Each row of numbers belongs to one of the elements below and depends on some of the facts about them. Some rows are named. Which element is each other row?

Facts:
Λ: is of sort; θ: points at; Ω: belongs to class
{drozos stomas kiklu fliza bribrom bralon kludu drozen zonak futer skeflu fludru tremo podak tresti pipla melu flokun lutum britren drozes fekul fubrile flales floneli skolin festu zuluk replugam vobil dramil plubrara vefloku saplon foter fliplek} Λ d
{rudru kadak tidrum nebu sagu grekis stigrun plomi vimil stomu plope storun misok damode vovegi drosto plotoplu teplon bruklel tufe tabrim stafos funus zalur nule drafluk grilik ziner tifo stagra zubram pedri befi fleplilon zanor litris tatrigor gubrubran mibur fliklor geklolo greklegre studrebrel nunak guplon grupluplis mifak gruskur brizun flepe bremas} Λ a
{plimol poski ziker skomos zatran zedel stugak vudaker kubifli dregras vilik drinun sekun pusuk logrin brotron seni bozum drudru pegil dripur gregrar kistifo tapedun plemak faziran sostak zaflar sabros rugen sava bugrol stigu lare kizem kulir nostal tiple fisaflom duflizo klekabre skivil tiflobro taplol fluskek gedu gutuk mesir grigras kazo tison} Λ b
{trotrok zadem fabrom gakir kupozis vedrugrol fluplo tretril fliklel mivum ripem pegis raka brosta trupidram skolu detur grumu viplok giker muvin nema driskes lutar gradak dragem saneda figesto sistik brupun restom bredrim sketuk grizik zufas dredresta pleflur gavir fona skogo bidris veflal ploten klogis stolipi motodrik niklubruk pugri pegim suklor skeflibrul kanen flivis fene moskun sakitru skudek} Λ c
drozos θ: brosta figesto
plimol θ: podak
trotrok θ: brizun zadem fliklor
tidrum θ: driskes nebu
stomas θ: befi skogo gregrar
poski θ: sakitru vilik fisaflom futer
gakir θ: vovegi sabros greklegre
kupozis θ: zadem lutum
kiklu θ: plomi fona pusuk mifak
vedrugrol θ: pleflur
sagu θ: drinun fabrom
fluplo θ: sakitru stomu grilik
ziker θ: fluskek duflizo stafos
tretril θ: misok podak kanen dramil zatran
fliza θ: funus mesir flivis
bribrom θ: teplon gradak fisaflom mifak
stugak θ: fekul sostak drozen
vimil θ: lutar skudek
mivum θ: gubrubran drozen skeflibrul
bralon θ: litris skeflu vilik
raka θ: pugri skeflu vudaker
trupidram θ: nebu zufas stafos
dregras θ: mesir
detur θ: plemak plope
viplok θ: fliklel niklubruk skogo plotoplu
logrin θ: fluskek skogo gubrubran
damode θ: plubrara
zonak θ: ripem grekis
brotron θ: sekun kludu
drosto θ: plope dredresta sketuk
seni θ: grupluplis skolu nunak fludru
bozum θ: ripem
bruklel θ: vovegi
drudru θ: lutum storun gregrar
tufe θ: drozes kanen
pegil θ: drinun stagra
dripur θ: saneda mifak
tremo θ: gradak drozes
tresti θ: skeflu lutum funus vobil
zalur θ: misok litris nostal
dragem θ: klekabre
tapedun θ: gregrar drafluk
nule θ: pedri
pipla θ: bredrim
sistik θ: stigrun muvin nema
flokun θ: vobil
ziner θ: kludu
faziran θ: skogo ploten
brupun θ: lutar
tifo θ: guplon zatran
restom θ: sekun vilik
britren θ: plotoplu
grizik θ: plotoplu
zaflar θ: zedel klekabre skeflibrul
zubram θ: drafluk
rugen θ: ploten
gavir θ: plubrara
sava θ: pleflur
fleplilon θ: podak melu
stigu θ: teplon
bidris θ: gradak
fubrile θ: fliklor
zanor θ: nostal
lare θ: fliklel skolu gedu
kizem θ: pegim nostal kistifo plope
flales θ: lutum
kulir θ: zuluk gutuk nostal lutar
floneli θ: misok
veflal θ: sakitru pleflur stolipi pedri moskun
tatrigor θ: ploten
klogis θ: sostak
skolin θ: greklegre
mibur θ: kludu
motodrik θ: pugri kadak nema vefloku
festu θ: brizun vilik
geklolo θ: tiple lutum bredrim
studrebrel θ: drozes plotoplu vilik
skivil θ: grupluplis sekun
tiflobro θ: skomos giker skolu fona duflizo
replugam θ: stigrun skeflu grumu
taplol θ: sostak
suklor θ: zedel
grigras θ: brosta sakitru
fene θ: stomu rudru grekis
kazo θ: ploten kubifli
saplon θ: muvin kanen pegis ploten bugrol gruskur
flepe θ: tabrim drozes ripem nebu
bremas θ: greklegre fona
foter θ: moskun
tison θ: nebu
fliplek θ: nunak
Ω e <- drozos rudru trotrok kadak kupozis vedrugrol sagu ziker tretril fliza zatran fliklel bribrom zedel stugak vimil mivum ripem brosta grumu viplok zonak brotron futer vovegi drosto muvin seni plotoplu nema pegil dripur stafos gregrar zalur gradak plemak flokun lutum restom bredrim zufas zubram dredresta bugrol fleplilon fona fubrile lare ploten gubrubran nostal tiple niklubruk geklolo studrebrel pugri klekabre skivil tiflobro replugam taplol suklor grupluplis fluskek mifak gutuk skeflibrul dramil vefloku fene kazo saplon flepe bremas foter
Ω f <- plimol zadem stomas gakir kiklu fluplo plomi bralon vudaker raka kubifli drinun skolu sekun pusuk storun misok skeflu bozum drudru tabrim fludru podak kistifo tapedun pipla figesto sistik ziner brupun stagra sketuk britren drozes pleflur sava fekul pedri skogo kizem flales tatrigor skolin fisaflom mibur motodrik fliklor festu guplon gedu plubrara kanen flivis gruskur moskun skudek tison fliplek
Ω g <- tidrum nebu poski skomos stigrun stomu pegis vilik logrin drozen damode teplon bruklel tresti saneda drafluk melu grilik faziran sostak grizik sabros befi stigu zanor kulir floneli klogis duflizo greklegre pegim nunak vobil mesir grigras brizun
Ω h <- fabrom grekis trupidram dregras plope kludu detur giker tufe tremo funus driskes lutar dragem nule tifo zaflar rugen gavir bidris litris veflal stolipi zuluk sakitru

Known rows:
seni: [-19 -10 -19   1  10 -10   4 -26  29  25 -26  -5 -13   5  14   0 -10 -47
  -8 -28 -11  -8  18   1   2  -6 -31  25 -16  19  11  26 -29 -41 -14   4
 -30   2]
skivil: [-23  -8 -20   0   8  -9   9 -25  31  23 -25  -5 -14   8  14   1  -7 -46
  -8 -26 -13 -10  16   0   2  -7 -25  24 -13  18   4  26 -29 -39 -12   4
 -24  -1]
stigu: [ -7  16 -17   5 -16  -7  12  -6  23  43  -9  -8 -28   2  -2  -6  -3 -51
 -10   5  -6 -12   3  -5   3   0   3  18 -25  -9 -30  33 -21   3 -18   7
  -3  11]
kiklu: [-58 -15 -28   0  14   0   2 -13  25  31 -39  -8  -3   7 -11  -2 -29 -41
  18 -17   1  -1  23  36   3 -19 -22  43 -10  18  32   3  21 -22 -11  41
 -20  33]
fliklor: [-60 -18 -19  -3   6  11  14 -14  29   0 -45  -6   0   3  -1 -16 -25 -37
   8 -10  -2   5  15  37  10 -21 -15  38   2  15  14   1  24   5  10  37
  -3  17]
brizun: [-18  22 -14   9 -10  -2  26  -7  17   3 -18 -10 -21  -2  12 -15   1 -40
  -8  13  -5 -15   1  10   6   0   6  15 -27 -16 -38  25  -8  20   7  10
   1   3]
festu: [-54 -16 -33   2   7   2   2 -10  29  14 -39  -7  -4   9 -12   1 -28 -39
  17  -9   2  -5  19  36   6 -20  -9  36  -8  16  20   5  18 -13  -4  43
 -17  25]
lutar: [-39  26 -18  -5  -5  -8  32 -26  51  -1 -17  -6 -18  -6   0 -17  12 -42
 -13 -38 -15 -15   8   2   3  -1 -37  15 -31  17 -19  30 -15  -3   7  18
 -20   6]
kanen: [-69 -22 -25 -12 -17  18  10 -24  43 -20 -35  -5  -5 -13 -17  -7 -35 -33
  15 -31  -6  -5  17  37   9 -21   0  45  -8  11  22   1  18  -1  17  46
 -10  31]
driskes: [-22  20 -20  -6   3  -6  25 -26  51  -1 -24  -7 -28  -3   6  -9  10 -38
  -9 -46 -11  -9  14   5   0  -2 -34  15 -38  12 -14  22 -17   2   2  22
 -21   9]
grizik: [-19  16 -22   6 -20  -2  18 -13  28   4 -10  -9 -26 -17  -1  -9  -8 -39
  -1   0  -3 -14   4   9   0   3   5  22 -33 -21 -19  23 -19   8  -7  21
 -10  20]
duflizo: [ -6  19  -8   4  -9  -4  18 -15  21  23   2  -9 -26  -8  -8  -6  -4 -53
 -18  -1  -8 -11   6  -4   8  -3  -1  24 -26  -8 -18  28 -10   4 -10   9
  -3  13]
zanor: [-30  27 -17   8 -16 -14  23  -4  11  11 -18  -9 -13  -3   5 -26 -10 -41
  -2  13  -7 -25   2   7   6   6  -8  21 -31 -14 -41  33 -13  12   1   0
 -11  11]
pipla: [-55 -19 -32   5   7   1   6 -15  29   4 -33  -8   1   5 -14  -4 -31 -41
  12  -9   4  -4  17  34   9 -20 -16  37  -4  18  23   5  25 -13  -3  45
 -14  24]
skeflu: [-58 -16 -30   2   1   7  12 -18  35 -16 -28  -8   1   5 -16   0 -25 -40
   8 -14  -2  -7  15  35  11 -24  -3  35  -3  17  16   5  31  -6  15  47
  -8  20]
vedrugrol: [-45  -6 -28  -1   0   0  21 -28  39   6 -32  -5 -11  -5  23   0   1 -36
   3 -24 -12  -9  11  12  -6  -4 -17  21 -14   9   8  23 -32 -32   2  19
 -27   6]
skogo: [-60 -23 -22  -7  -5  17  11 -29  43 -23 -29  -6  -3 -19 -18  -7 -34 -36
   9 -26  -2   6  18  37   9 -22 -12  46  -2  14  35  -3  23  -2   8  52
  -8  31]
dredresta: [-55  -1 -22  -2  -2  -2  26 -34  38 -11 -20  -5  -3 -13  13  -8  -5 -40
  -2 -25 -16 -17  10   8   0  -4 -23  27 -13  14   7  26 -24 -35  16  16
 -29   8]
bremas: [-31  -3 -14   1  22  -8  16 -24  18  11 -41  -6  -8   6  33 -11  -7 -37
  -1 -25 -12  -8  21  17   1  -4 -38  28 -22  13   5  17 -22 -30   1   3
 -31   5]
trupidram: [-18  17 -24  -5   3 -12  17 -22  48  12 -30  -7 -29   0   7 -12   6 -37
  -7 -46  -8  -6  17   9  -1   1 -42  16 -39  10  -8  24 -22  -5 -11  18
 -28  13]
vobil: [-14  25 -23  16  -8  -9  23 -12  22 -10   1 -13 -19  -3  -3  -2  -1 -47
 -11  10  -3 -25   1   4   8  -1  11  14 -29 -15 -30  27  -1   6   9  22
  -9   9]

Rows to name:
No name comes twice in this set of rows, the named rows included.
[-17 -10 -20  -3   2 -12   3 -27  32  -2 -25  -5 -14   9  10  -1 -19 -44
  -6 -35 -15 -15  20   3   6  -7 -22  27 -22  15   0  25 -26 -34  -3   1
 -31   2] : kazo
[-28  -3  -9   1  21  -4  19 -32  22 -26 -32  -7  -7   2  28  -8  -9 -38
  -8 -31 -16 -11  20  16   6  -7 -29  30 -23  10   2  15 -10 -25  19   4
 -28   0] : gubrubran
[-27  21 -21  -3   3  -8  28 -26  51   6 -21  -7 -22  -3   3 -14  11 -39
 -13 -41 -10  -8  10   2   2  -2 -39  12 -30  14 -12  26 -18   1   1  22
 -19   8] : fabrom
[-28  23 -23  -5   1  -2  32 -22  54  16 -28  -7 -28   2  11  -6  22 -38
 -10 -37 -11  -5   7   5  -3  -2 -30   7 -30  13 -17  26 -21   2  -2  23
 -14   3] : stolipi
[-33  -4 -18   3  16 -11  16 -23  20   2 -40  -6  -6   7  30 -14  -7 -36
   0 -22 -13 -13  18  15   2  -3 -31  24 -22  13  -5  21 -22 -30   6   1
 -29   1] : sagu
[-21  -9 -11  -3  10  -3  11 -34  31  -4 -17  -6 -14   0  11   2  -9 -47
 -15 -35 -17  -9  19   0   7 -11 -22  27 -16  18  10  22 -16 -33   5   8
 -25   3] : fluskek
[-69 -22 -28  -5  -4  11  10 -19  37  19 -37  -4  -2 -14 -15 -14 -33 -36
  17 -14   2   7  16  34   2 -17 -25  44   1  16  39   4   8 -14 -15  47
 -11  34] : gakir
[-22  25 -14  -3  10 -13  28 -16  38  -5 -35  -8 -20  14  15 -19  10 -37
 -13 -35 -14 -15  13   7   8  -3 -38  11 -37  14 -38  25  -8  11  14   5
 -18  -4] : litris
[-52 -23 -17 -10   3  12   7 -18  35  33 -29  -4  -5  -1 -19  -3 -27 -47
   3 -18  -3   8  18  23   9 -24 -17  44   5  25  27   8  15 -10 -13  35
  -3  24] : pusuk
[-17  29 -17  12  -1 -12  20 -16  14  -3   4 -12 -19  -8  -4  -4  -6 -50
 -11   0  -5 -23   6   7   7   0   2  23 -34 -13 -20  24   3  -2   7  18
 -16  17] : drozen
[-45  -1 -23  -2   0   6  25 -32  41  -6 -27  -6 -12  -7  20   4   5 -37
  -1 -28 -15 -10   9  12  -4  -6 -12  20 -11   9   6  21 -27 -28  13  20
 -19   3] : brosta
[-41  -6 -23   1   3  -5  17 -34  35 -13 -24  -6  -8 -13  15  -5 -11 -38
   0 -30 -12 -10  14  10  -1  -3 -27  28 -16  10  15  21 -26 -35   2  18
 -32  10] : suklor
[-28  35 -21   1  14 -21  24 -19  38   5 -17  -9 -18  13   0  -9  11 -46
 -13 -37 -13 -25  14   1   6  -2 -41  13 -39  20 -26  31  -5 -10  11  11
 -30   4] : zuluk
[ -1  13 -15   7 -12 -12   8 -10  19  23  -3  -9 -26  -4  -9 -10 -17 -50
 -14   2  -2 -12   7  -4   8   0  -7  25 -30 -10 -20  31 -17   1 -23   6
 -11  16] : logrin
[-11  21 -14   7  -7 -11  16  -4  11  16 -25 -10 -24   1  13 -17  -9 -39
  -1   2  -5 -16   9  15   3   3  -4  22 -38 -19 -35  21 -14  12  -3   5
 -11  14] : tidrum

The same elements again, as new rows of numbers:
Named rows:
sistik: [  8 -24  12  24 -23  13   8  -3   7  -7   8  -2   0 -17]
bruklel: [-20  -8  22 -57  18   6  36 -19  27  37 -10  14 -31 -16]
mifak: [ 13  32 -34 -40  22  10   6  -3  -2 -16  -3   9  10  26]
funus: [ 32 -57 -10 -22  34  -4 -29  -8  -7   5  -4 -44  24  44]
flivis: [ 24 -20  -1  10 -26  -4 -10   1  15   3  11   1  15  -5]
floneli: [-30 -31  20 -23 -14   9  26  -2  -2  47 -32  38  -2 -43]
tatrigor: [ 19 -16  10 -25   8  15  26 -16   3 -16 -17 -13 -13   9]
kulir: [-62  -7  49   4 -12 -21 -11 -25  33  11 -25  14 -43 -26]
rudru: [  4  26 -20 -36  20  27   3  -2   1 -15  -3  18  16  29]
stagra: [ 11 -14  -8 -40   5   1   9   0   5 -12 -17  -7   0  18]
fabrom: [  2 -47 -33  12   1 -19 -28   3 -19   6  23 -52  18  -4]
tapedun: [  3   1  38  35   0 -16 -14   2  18 -18  -2 -14 -30  10]
fubrile: [ 13   3   5  18   6  41  12  17 -29   0   2  28  32  -2]
fliklor: [ 26 -15  -2 -37  11   5   2   1  16  -4 -13   3   8  28]
grekis: [  6 -45 -32 -40  39 -12 -19  12 -12   1   7 -50  13  37]
drudru: [  4  -1  44  41   2  -9 -16   1  19 -16  -1 -11 -25  15]
tufe: [ -9 -59  -9 -22  41  13  -9  -2 -23 -14   2 -60  -2  26]
bredrim: [ 31  20 -17  27 -17  12 -11 -11   1  -1  17  24  28   2]
kizem: [-43  -8  26  22 -16 -10 -20   1   5 -41 -20 -12 -24  -5]
greklegre: [ -3   6   4 -69  16 -17  28 -17  27  46 -13  20 -19  -8]
skolin: [  7 -11  -6  -4  -1  16  34  33 -28   9  -3  -2   4 -18]

Which element is each row?
No name comes twice in this set of rows, the named rows included.
[-12   9  40   4 -11 -44 -24 -20  45  41 -15  35 -23   0] : mesir
[ 19   3  20  -3  24  49  15 -17   5 -28   1  12   8  29] : geklolo
[  8 -16 -12 -43   3   4   7 -12   2 -10 -27  -8   2  12] : guplon
[  5 -14  20 -53  16  -5   8 -14  40  43 -14  33  -5   2] : brizun
[ 24   6  -8  13  -4  23   8   3 -28   3 -13  31  41  -3] : vefloku
[-10 -11  17  -8 -30 -15   8 -25  28  49   1  22  -7 -42] : pegis
[-31 -17   5 -16 -34 -20  -4 -21  25  41 -13  30  -1 -49] : pegim
[ 20 -52 -36  -1  19  -9 -15  26 -46  29   4 -41  36   8] : kludu
[ 12 -30 -36  12  10 -28 -14  10 -29  13  31 -64   5  -2] : giker
[-25 -55 -13  21   9  12 -23  34 -17   1  48 -47   8   7] : veflal

